Here is a tiny trained network, its code and every weight. The questions are about switching its units off for an input and a class, where a switched-off unit gives its printed mean instead of its output.

import numpy as np


def w(rows, s, z=0):
    codes = np.array(rows[::2]) - 128.0
    scale = np.full(codes.shape[1], s)
    scale[-1] = z or s
    return codes * scale


def norm(h):
    return h / np.sqrt((h * h).mean(-1, keepdims=True) + 1e-5)


def f(y):
    return np.maximum(y, 0)


def log_softmax(a):
    a = a - a.max(-1, keepdims=True)
    return a - np.log(np.exp(a).sum(-1, keepdims=True))


def net(x, mask):
    res = np.array(x, float).reshape(1, 4) / 4 @ E
    u = 0
    for l in range(2):
        y = f(norm(res) @ A[l][:, :-1].T + A[l][:, -1])
        res = res + np.where(mask[u : u + 4], y, B[l][:, -1]) @ B[l][:, :-1]
        u += 4
    return log_softmax(norm(res)[-1] @ U[:, :-1].T + U[:, -1])


A, B = {}, {}
E = w([
[79,126,145,163,192,141,21],'x0',
[216,61,122,239,127,217,82],'x1',
[185,139,49,125,64,86,80],'x2',
[175,253,196,118,4,213,109],'x3',
],0.0051)
A[0] = w([
[53,219,147,16,139,74,185,183],'L0N0',
[193,243,197,99,29,183,70,172],'L0N1',
[254,113,64,108,7,157,153,65],'L0N2',
[190,75,54,204,215,122,14,250],'L0N3',
],0.0074,0.0016)
B[0] = w([
[67,2,7,105,155,238,101,228],'L0N0',
[102,35,80,191,132,145,90,254],'L0N1',
[178,201,181,143,106,87,246,214],'L0N2',
[85,86,121,44,137,64,68,239],'L0N3',
],0.0089,0.0086)
A[1] = w([
[67,120,56,2,129,138,189,210],'L1N0',
[88,123,164,134,236,201,191,220],'L1N1',
[116,85,41,53,118,130,145,197],'L1N2',
[166,177,136,110,117,97,49,2],'L1N3',
],0.0093,0.0027)
B[1] = w([
[54,42,71,209,153,218,112,250],'L1N0',
[196,229,221,41,170,2,125,197],'L1N1',
[41,126,199,28,133,218,55,254],'L1N2',
[92,147,106,107,135,166,99,135],'L1N3',
],0.0065,0.0095)
U = w([
[186,225,179,61,143,76,152,23],'0',
[76,52,122,96,155,194,6,251],'1',
[193,117,123,211,63,144,161,16],'2',
],0.014,0.0027)

Each question gives the input, the list of numbers given to net, and the class t.
The units are the neurons (one row each of A and B). Each row of codes is followed by its name. A weight is (code - 128) times the scale printed after its matrix; where a second scale follows, it is the last column's (A, B and U).
mask holds one flag per neuron, layer by layer. A switched-off neuron (its flag False) gives its mean, the last column of its row in B, instead of its output. The means were averaged over made-up inputs and are rounded, as every weight is.
A unit's drop is (log p(t) with every unit on - log p(t) with that unit switched off) / (log p(t) with every unit on - log p(t) with every unit switched off).
The circuit of an input: a set's keep is (log p(t) with only the set's units on - log p(t) with every unit switched off) / (log p(t) with every unit on - log p(t) with every unit switched off). Starting from all 8 units, units are removed one at a time, each time the one whose removal leaves the highest keep (on an exact tie, the one counted first), for as long as the keep stays at least 0.8.
units of the circuit, in order: the units of the circuit, biggest drop first
most important unit: the unit with the biggest drop
k most important neurons: the k neurons with the biggest drops, biggest first
k most important neurons of layer l: the k neurons of layer l with the biggest drops, biggest first
drop when u is switched off: that unit's drop, to one decimal
input [-4,4,7,2], class 2: most important unit : L0N2
input [5,6,6,8], class 2: units of the circuit, in order : L1N2, L0N2
input [-7,4,7,-4], class 0: units of the circuit, in order : L0N2, L0N1
input [-2,8,-8,0], class 0: units of the circuit, in order : L0N0, L0N1, L1N1
input [-4,7,6,-1], class 0: 2 most important neurons : L0N2, L0N0
input [-4,0,3,-3], class 2: 4 most important neurons : L0N2, L0N0, L1N1, L1N2
input [-4,8,0,0], class 0: 2 most important neurons : L0N0, L0N2
input [-1,2,-2,1], class 2: 3 most important neurons : L0N0, L0N3, L1N2
input [-2,2,8,-1], class 0: units of the circuit, in order : L0N2, L0N0
input [-8,3,-4,-3], class 0: 2 most important neurons : L0N0, L0N3
input [7,0,-8,-1], class 0: 2 most important neurons of layer 0 : L0N0, L0N1
input [-1,1,-3,0], class 0: 2 most important neurons : L0N3, L0N0
input [-4,5,-5,3], class 2: 2 most important neurons : L0N1, L1N2
input [-8,0,6,1], class 2: units of the circuit, in order : L0N2
input [-3,1,-2,3], class 2: 2 most important neurons : L0N2, L0N1
input [-6,7,-3,-1], class 2: drop when L0N2 is switched off : -0.1
